Below are the code and all the weights of a small trained network. Each question names an input and a class and asks about switching units off, where a switched-off unit gives its printed mean instead of its output.

import numpy as np


def w(rows, s, z=0):
    codes = np.array(rows[::2]) - 128.0
    scale = np.full(codes.shape[1], s)
    scale[-1] = z or s
    return codes * scale


def norm(h):
    return h / np.sqrt((h * h).mean(-1, keepdims=True) + 1e-5)


def f(y):
    return y / 2 * (1 + np.tanh(0.7978845608 * (y + 0.044715 * y**3)))


def log_softmax(a):
    a = a - a.max(-1, keepdims=True)
    return a - np.log(np.exp(a).sum(-1, keepdims=True))


def net(x, mask):
    res = np.array(x, float).reshape(1, 6) / 4 @ E
    u = 0
    for l in range(3):
        y = f(norm(res) @ A[l][:, :-1].T + A[l][:, -1])
        res = res + np.where(mask[u : u + 9], y, B[l][:, -1]) @ B[l][:, :-1]
        u += 9
    return log_softmax(norm(res)[-1] @ U[:, :-1].T + U[:, -1])


A, B = {}, {}
E = w([
[118,200,132,147,117,102,63,125,108,162,130,117],'x0',
[124,111,198,73,174,73,133,174,160,154,116,109],'x1',
[178,121,79,157,95,168,106,106,144,111,118,146],'x2',
[200,89,185,133,151,132,115,80,56,111,82,253],'x3',
[98,133,116,114,122,145,186,120,69,149,147,133],'x4',
[99,68,168,132,107,124,179,47,123,70,97,143],'x5',
],0.00051)
A[0] = w([
[125,127,119,122,149,134,111,121,127,111,140,126,84],'0.n1',
[179,124,170,122,173,130,58,102,103,131,79,181,105],'0.n2',
[152,133,90,148,112,167,146,79,27,105,113,208,128],'0.n3',
[126,132,115,104,139,128,131,122,119,132,98,123,194],'0.n4',
[127,119,136,147,120,122,131,125,137,145,147,139,116],'0.n5',
[139,60,180,106,147,94,191,105,92,104,83,175,112],'0.n6',
[72,138,105,117,138,117,126,215,227,112,215,8,50],'0.n7',
[232,40,113,178,81,204,124,86,190,58,85,182,2],'0.n8',
[193,204,51,154,126,181,60,198,119,181,121,128,49],'0.n9',
],0.0014,0.00051)
B[0] = w([
[127,138,134,115,118,126,138,112,134,135,94,168,113],'0.n1',
[119,180,99,154,82,77,92,168,141,165,165,97,190],'0.n2',
[106,153,96,137,99,202,153,159,113,190,161,3,209],'0.n3',
[117,125,127,154,143,132,120,147,122,123,180,96,153],'0.n4',
[127,120,121,114,121,121,122,128,122,127,128,122,124],'0.n5',
[89,142,77,169,120,161,128,109,169,105,162,61,196],'0.n6',
[151,182,14,103,116,167,142,150,148,233,21,78,255],'0.n7',
[178,158,133,41,217,79,71,160,114,160,110,106,200],'0.n8',
[80,114,194,148,119,135,152,63,102,112,130,92,171],'0.n9',
],0.0011,0.0007)
A[1] = w([
[98,162,89,173,37,103,74,36,190,95,90,80,104],'1.n1',
[137,126,113,94,146,134,113,114,114,143,148,121,149],'1.n2',
[158,89,168,221,68,127,66,43,127,6,166,237,57],'1.n3',
[191,14,199,14,232,90,189,200,117,117,161,225,63],'1.n4',
[195,205,3,171,94,192,69,191,114,160,103,117,146],'1.n5',
[110,33,49,93,82,210,223,94,197,62,113,82,2],'1.n6',
[48,55,174,121,123,99,226,79,131,42,151,123,106],'1.n7',
[68,159,173,98,151,88,145,155,127,168,186,91,94],'1.n8',
[88,56,205,104,138,52,136,81,229,36,51,120,116],'1.n9',
],0.0014,0.00054)
B[1] = w([
[115,111,133,219,126,198,155,143,79,111,171,161,184],'1.n1',
[131,103,155,152,109,123,138,130,151,102,108,140,142],'1.n2',
[143,104,102,38,174,80,168,213,183,166,99,110,170],'1.n3',
[57,150,57,238,122,162,151,127,103,78,111,116,181],'1.n4',
[71,77,196,120,135,128,187,40,138,101,147,123,254],'1.n5',
[142,174,186,129,133,91,68,145,73,141,129,186,178],'1.n6',
[121,84,204,115,123,242,149,135,43,204,204,112,143],'1.n7',
[190,105,116,116,151,138,80,129,122,106,104,142,145],'1.n8',
[58,147,169,107,150,170,171,45,82,195,245,89,189],'1.n9',
],0.0012,0.0008)
A[2] = w([
[203,183,101,106,125,46,5,194,186,137,71,167,1],'2.n1',
[130,120,144,45,125,133,141,172,214,183,83,81,22],'2.n2',
[165,116,124,136,94,141,153,58,35,97,160,236,75],'2.n3',
[63,68,65,98,101,208,224,102,155,113,173,73,26],'2.n4',
[88,93,191,95,200,88,103,71,132,107,135,117,197],'2.n5',
[52,192,131,101,174,73,173,219,128,197,118,87,133],'2.n6',
[70,191,69,148,37,139,155,105,98,141,132,116,86],'2.n7',
[163,144,194,124,183,43,38,142,95,137,127,166,130],'2.n8',
[216,89,103,133,128,129,122,74,146,81,56,191,92],'2.n9',
],0.0017,0.00057)
B[2] = w([
[57,121,205,89,70,150,180,134,5,144,123,134,225],'2.n1',
[69,135,55,101,111,73,176,113,139,205,154,62,154],'2.n2',
[60,78,126,74,139,143,134,123,202,157,148,7,203],'2.n3',
[141,183,206,137,99,55,58,142,84,146,111,184,250],'2.n4',
[204,185,93,145,146,153,95,81,207,153,214,170,206],'2.n5',
[211,13,72,61,118,132,126,130,171,58,102,122,253],'2.n6',
[91,200,158,192,92,108,65,79,182,143,101,120,207],'2.n7',
[192,207,152,139,38,114,66,130,147,71,96,200,187],'2.n8',
[155,92,65,57,136,124,49,182,83,61,108,76,142],'2.n9',
],0.0012,0.00072)
U = w([
[205,199,212,86,46,52,65,192,50,75,65,253,121],'0',
[203,43,48,61,158,173,71,143,91,39,84,88,155],'1',
[39,240,108,250,32,139,83,54,149,174,88,77,159],'2',
[91,119,34,27,102,31,216,187,227,229,58,45,134],'3',
[47,57,233,134,177,210,213,74,54,181,222,110,176],'4',
[116,85,58,234,192,131,206,225,103,72,79,200,4],'5',
[202,143,166,141,203,80,108,73,234,108,203,212,79],'6',
],0.005,0.0027)

Each question gives the input, the list of numbers given to net, and the class t.
The units are the neurons (one row each of A and B). Each row of codes is followed by its name. A weight is (code - 128) times the scale printed after its matrix; where a second scale follows, it is the last column's (A, B and U).
mask holds one flag per neuron, layer by layer. A switched-off neuron (its flag False) gives its mean, the last column of its row in B, instead of its output. The means were averaged over made-up inputs and are rounded, as every weight is.
A unit's drop is (log p(t) with every unit on - log p(t) with that unit switched off) / (log p(t) with every unit on - log p(t) with every unit switched off).
The circuit of an input: a set's keep is (log p(t) with only the set's units on - log p(t) with every unit switched off) / (log p(t) with every unit on - log p(t) with every unit switched off). Starting from the 12 units with the biggest drops (on a tie, the unit counted first), units are removed one at a time, each time the one whose removal leaves the highest keep (on an exact tie, the one counted first), for as long as the keep stays at least 0.8.
units of the circuit, in order: the units of the circuit, biggest drop first
most important unit: the unit with the biggest drop
top k neurons: the k neurons with the biggest drops, biggest first
k most important neurons of layer l: the k neurons of layer l with the biggest drops, biggest first
drop of u: that unit's drop, to one decimal
input [-2,0,-8,3,5,-3], class 5: units of the circuit, in order -> 1.n9, 1.n4
input [5,1,6,2,-3,-8], class 0: top 2 neurons -> 1.n9, 2.n1
input [1,-8,4,8,-6,3], class 1: units of the circuit, in order -> 2.n9, 2.n3
input [0,0,-2,-4,-7,8], class 4: units of the circuit, in order -> 1.n9
input [-4,8,6,8,1,-4], class 1: units of the circuit, in order -> 2.n9, 2.n4
input [-1,-7,-1,4,-5,5], class 1: units of the circuit, in order -> 2.n9, 1.n3
input [3,0,5,3,-1,4], class 1: 3 most important neurons of layer 2 -> 2.n9, 2.n4, 2.n7
input [-1,8,-8,7,7,-7], class 5: 2 most important neurons of layer 1 -> 1.n4, 1.n6
input [-8,1,0,7,3,-8], class 5: top 2 neurons -> 1.n4, 0.n7
input [3,3,6,6,7,0], class 1: top 2 neurons -> 1.n9, 2.n9
input [-8,-3,2,-2,-1,2], class 4: top 3 neurons -> 1.n7, 2.n6, 0.n7
input [1,5,-6,0,2,1], class 6: 2 most important neurons of layer 1 -> 1.n1, 1.n3
input [-3,3,0,-5,-8,7], class 6: 3 most important neurons of layer 1 -> 1.n9, 1.n6, 1.n5
input [0,-3,-7,2,-2,-8], class 0: most important unit -> 2.n8
input [-6,-6,3,-2,0,-8], class 2: top 2 neurons -> 1.n5, 2.n6
input [3,5,8,-2,-8,5], class 6: 2 most important neurons of layer 0 -> 0.n3, 0.n7
input [-3,-7,-4,7,-1,-3], class 1: top 2 neurons -> 1.n9, 2.n9
input [6,-1,-8,0,5,-2], class 0: 3 most important neurons of layer 1 -> 1.n9, 1.n3, 1.n8
input [1,4,4,7,1,4], class 1: 2 most important neurons of layer 0 -> 0.n8, 0.n9
input [1,1,8,2,-4,-8], class 0: most important unit -> 2.n1
input [-1,-6,1,-1,-2,8], class 4: drop of 1.n7 -> 0.3
input [-6,7,2,6,1,-4], class 5: drop of 1.n4 -> 1.2
input [8,8,3,1,8,-4], class 0: drop of 2.n8 -> 0.2
